[[ 17 -60]
 [ -8 -63]
 [ 44 -46]]
=>
[[ 17 -60]
 [ -8 -63]]

[[-11 -57 -65  57]
 [ -9  -6  -3 -16]
 [ 48 -12 -25 -44]]
=>
[[-11 -57]
 [ -9  -6]]

[[ 84  43 -42  19 -36]
 [ 73  32   0 -28   8]]
=>
[[84 43]
 [73 32]]

[[ 24   4 -35 -27]
 [ 16  12 -74  10]
 [ 50 -63   5 -11]
 [ 32   8 -45  70]]
=>
[[24  4]
 [16 12]]

[[-74 -13 -10]
 [-19  10  11]
 [-16 -17   8]
 [-11 -20  -3]]
=>
[[-74 -13]
 [-19  10]]

[[-39 -25  21]
 [-16 -63   7]
 [-55  -8  14]
 [ 46 -45 -76]]
=>
[[-39 -25]
 [-16 -63]]

[[ 19  10  13 -45 -52]
 [ -3  20  22  66  23]
 [  3  18   6  67   8]
 [  0  -5 -36 -15  66]
 [  3  18  23 -24  26]]
=>
[[19 10]
 [-3 20]]

[[ 51 -28 -28  54 -24]
 [-34 -66 -66   6 -54]]
=>
[[ 51 -28]
 [-34 -66]]
---
[[ 40  26   9 -61  21 -29  24  46 -21  30   6 -22 -42   2 -14]
 [ -4 -24 -14   1  28  22   5 -10 -79  16   0 -14 -38  36  29]
 [ 17 -61  -7  27 -15  14  31  21   1  12   1 -13 -37  17  19]
 [ 26 -29  -7  35  13  64  11 -11 -12 -32  27  13  29  -1  29]
 [ -2  33 -19  11  77 -44 -12  30 -12  13 -41  24  15   9 -46]
 [  2  31  53  12  51 -64 -30 -24  41  29 -34   8  -1  -2  49]]
=>
[[  2  31  53  12  51 -64 -30 -24  41  29 -34   8  -1  -2  49]
 [ 40  26   9 -61  21 -29  24  46 -21  30   6 -22 -42   2 -14]
 [ -4 -24 -14   1  28  22   5 -10 -79  16   0 -14 -38  36  29]
 [ 17 -61  -7  27 -15  14  31  21   1  12   1 -13 -37  17  19]
 [ 26 -29  -7  35  13  64  11 -11 -12 -32  27  13  29  -1  29]
 [ -2  33 -19  11  77 -44 -12  30 -12  13 -41  24  15   9 -46]]

[[-11 -33   9  65]
 [ 35 -19 -34  58]
 [ 51  18 -25 -53]]
=>
[[ 51  18 -25 -53]
 [-11 -33   9  65]
 [ 35 -19 -34  58]]

[[  5  38  55 -14  19 -71 -26  59  19  30  28   2  27  13  30 -17]
 [  3  46 -29  22  55  -3  30 -36  -9 -15 -31 -25 -32  64  55  29]]
=>
[[  3  46 -29  22  55  -3  30 -36  -9 -15 -31 -25 -32  64  55  29]
 [  5  38  55 -14  19 -71 -26  59  19  30  28   2  27  13  30 -17]]

[[ 24  17  12 -34  28  17 -36]
 [ 29  12 -17  -2  23  -6  53]
 [ 36  -2  19  -3  -5  24  33]
 [-13 -36 -12 -11 -28  -8  58]
 [-15   9   3   1   4  -2 -49]
 [ 20  26  44  66   5  37 -66]
 [ 33 -26  32 -19 -10  35  30]]
=>
[[ 33 -26  32 -19 -10  35  30]
 [ 24  17  12 -34  28  17 -36]
 [ 29  12 -17  -2  23  -6  53]
 [ 36  -2  19  -3  -5  24  33]
 [-13 -36 -12 -11 -28  -8  58]
 [-15   9   3   1   4  -2 -49]
 [ 20  26  44  66   5  37 -66]]

[[-14   5  25 -17   2  23 -23  33 -22  27  21]
 [ -4  66  58 -15  55 -28 -20  28 -21  34  32]
 [ 11 -22 -33  39 -23  27  23 -34  53 -50 -43]
 [ 38 -43  38  28 -44   9  32  20  10  55  31]
 [ 51   3   8  42   7 -18  58  -5  -8  -5  -1]]
=>
[[ 51   3   8  42   7 -18  58  -5  -8  -5  -1]
 [-14   5  25 -17   2  23 -23  33 -22  27  21]
 [ -4  66  58 -15  55 -28 -20  28 -21  34  32]
 [ 11 -22 -33  39 -23  27  23 -34  53 -50 -43]
 [ 38 -43  38  28 -44   9  32  20  10  55  31]]

[[-45  68  64  18 -26]
 [ 42 -26 -71 -71  59]
 [-87 -70  60  16  50]
 [-62  17  11  18 -82]
 [ 16  45  27 -48  53]]
=>
[[ 16  45  27 -48  53]
 [-45  68  64  18 -26]
 [ 42 -26 -71 -71  59]
 [-87 -70  60  16  50]
 [-62  17  11  18 -82]]
---
[[-22  30   7  71  24]
 [ 34  48  19 -34  23]
 [-76 -17  55 -23 -71]]
=>
[[-22  30]
 [ 34  48]]

[[42 -9]
 [ 0  4]
 [67 -2]]
=>
[[42 -9]
 [ 0  4]]

[[ 31  60   0]
 [  0  34   6]
 [ 35  65 -74]]
=>
[[31 60]
 [ 0 34]]

[[ -6  -2   5]
 [  5  20 -12]
 [ -6  -3  -8]
 [-19 -64  56]
 [ -2   2  -1]]
=>
[[-6 -2]
 [ 5 20]]

[[ 32  29 -14]
 [ 17  79   8]
 [ 21  50  15]
 [ -1  43  -1]]
=>
[[32 29]
 [17 79]]

[[ 51  13]
 [ -7   1]
 [ 66 -34]
 [ 47 -28]
 [-57 -50]]
=>
[[51 13]
 [-7  1]]

[[-18 -12 -42]
 [ -2   0   8]
 [-15  -4  28]
 [-78 -33  -3]]
=>
[[-18 -12]
 [ -2   0]]

[[  5  53 -19  -8   9]
 [-26 -34 -20 -34   1]
 [-53  34 -14  54 -22]
 [-24 -87 -30  -9  25]]
=>
[[  5  53]
 [-26 -34]]

[[-12  -7  66 -23  51]
 [  6 -17  16  68  62]
 [ 10  54 -22 -37 -16]]
=>
[[-12  -7]
 [  6 -17]]
---
[[ 52  -6  18 -12 -16 -20  12  -4  12]
 [ 70 -31 -18   1  -6  13 -18  11   0]
 [-23  82   4 -14  10   1   9   6  23]]
=>
[[-23  82   4 -14  10   1   9   6  23]
 [ 52  -6  18 -12 -16 -20  12  -4  12]
 [ 70 -31 -18   1  -6  13 -18  11   0]]

[[ -6 -52 -61  37 -48  21 -29 -19  33  33  28]
 [ -5 -15   3  19  11 -27  31  11  -6   8 -11]
 [  7  -2 -30  61 -15   8 -29  -9  31  28  47]
 [ -9 -10   2  15  32  12  14  42 -32 -29   5]
 [ 11  79  61 -41 -11  14 -55 -27  28  12  24]]
=>
[[ -9 -10   2  15  32  12  14  42 -32 -29   5]
 [ -6 -52 -61  37 -48  21 -29 -19  33  33  28]
 [ -5 -15   3  19  11 -27  31  11  -6   8 -11]
 [  7  -2 -30  61 -15   8 -29  -9  31  28  47]
 [ 11  79  61 -41 -11  14 -55 -27  28  12  24]]

[[-75 -48  66]
 [ 47 -46  61]
 [ 76  36  32]
 [ -2 -63 -69]
 [-39 -58  24]
 [ 27 -24  -5]]
=>
[[-75 -48  66]
 [-39 -58  24]
 [ -2 -63 -69]
 [ 27 -24  -5]
 [ 47 -46  61]
 [ 76  36  32]]

[[ 26 -39 -24]
 [ 22  -6  73]
 [-49  -2 -30]]
=>
[[-49  -2 -30]
 [ 22  -6  73]
 [ 26 -39 -24]]

[[ 26  15 -59  34 -55  46 -63   8 -55  51  29 -46  47]
 [-24 -82  54   1  47  11  -9  32  33 -23 -80  48 -23]
 [-29   0  81 -24  78  31 -28  84  44  36  16  56  54]]
=>
[[-29   0  81 -24  78  31 -28  84  44  36  16  56  54]
 [-24 -82  54   1  47  11  -9  32  33 -23 -80  48 -23]
 [ 26  15 -59  34 -55  46 -63   8 -55  51  29 -46  47]]

[[-47  19   2  -7]
 [ 47   4  -9 -17]
 [ 12  58 -40 -15]
 [-19 -43  68   3]
 [ -7   7 -16  68]
 [-38   9  11  28]]
=>
[[-47  19   2  -7]
 [-38   9  11  28]
 [-19 -43  68   3]
 [ -7   7 -16  68]
 [ 12  58 -40 -15]
 [ 47   4  -9 -17]]

[[ -3  -1  55 -14 -13   9]
 [ -1   4  62 -40  -2  -6]
 [-10   2   6 -15  11  15]
 [-30  21  33  24  -3 -12]
 [ 18   8  50   4   1 -22]]
=>
[[-30  21  33  24  -3 -12]
 [-10   2   6 -15  11  15]
 [ -3  -1  55 -14 -13   9]
 [ -1   4  62 -40  -2  -6]
 [ 18   8  50   4   1 -22]]

[[-34  26  24   6]
 [ 59 -32  -8  17]
 [ 44  26   9  63]]
=>
[[-34  26  24   6]
 [ 44  26   9  63]
 [ 59 -32  -8  17]]
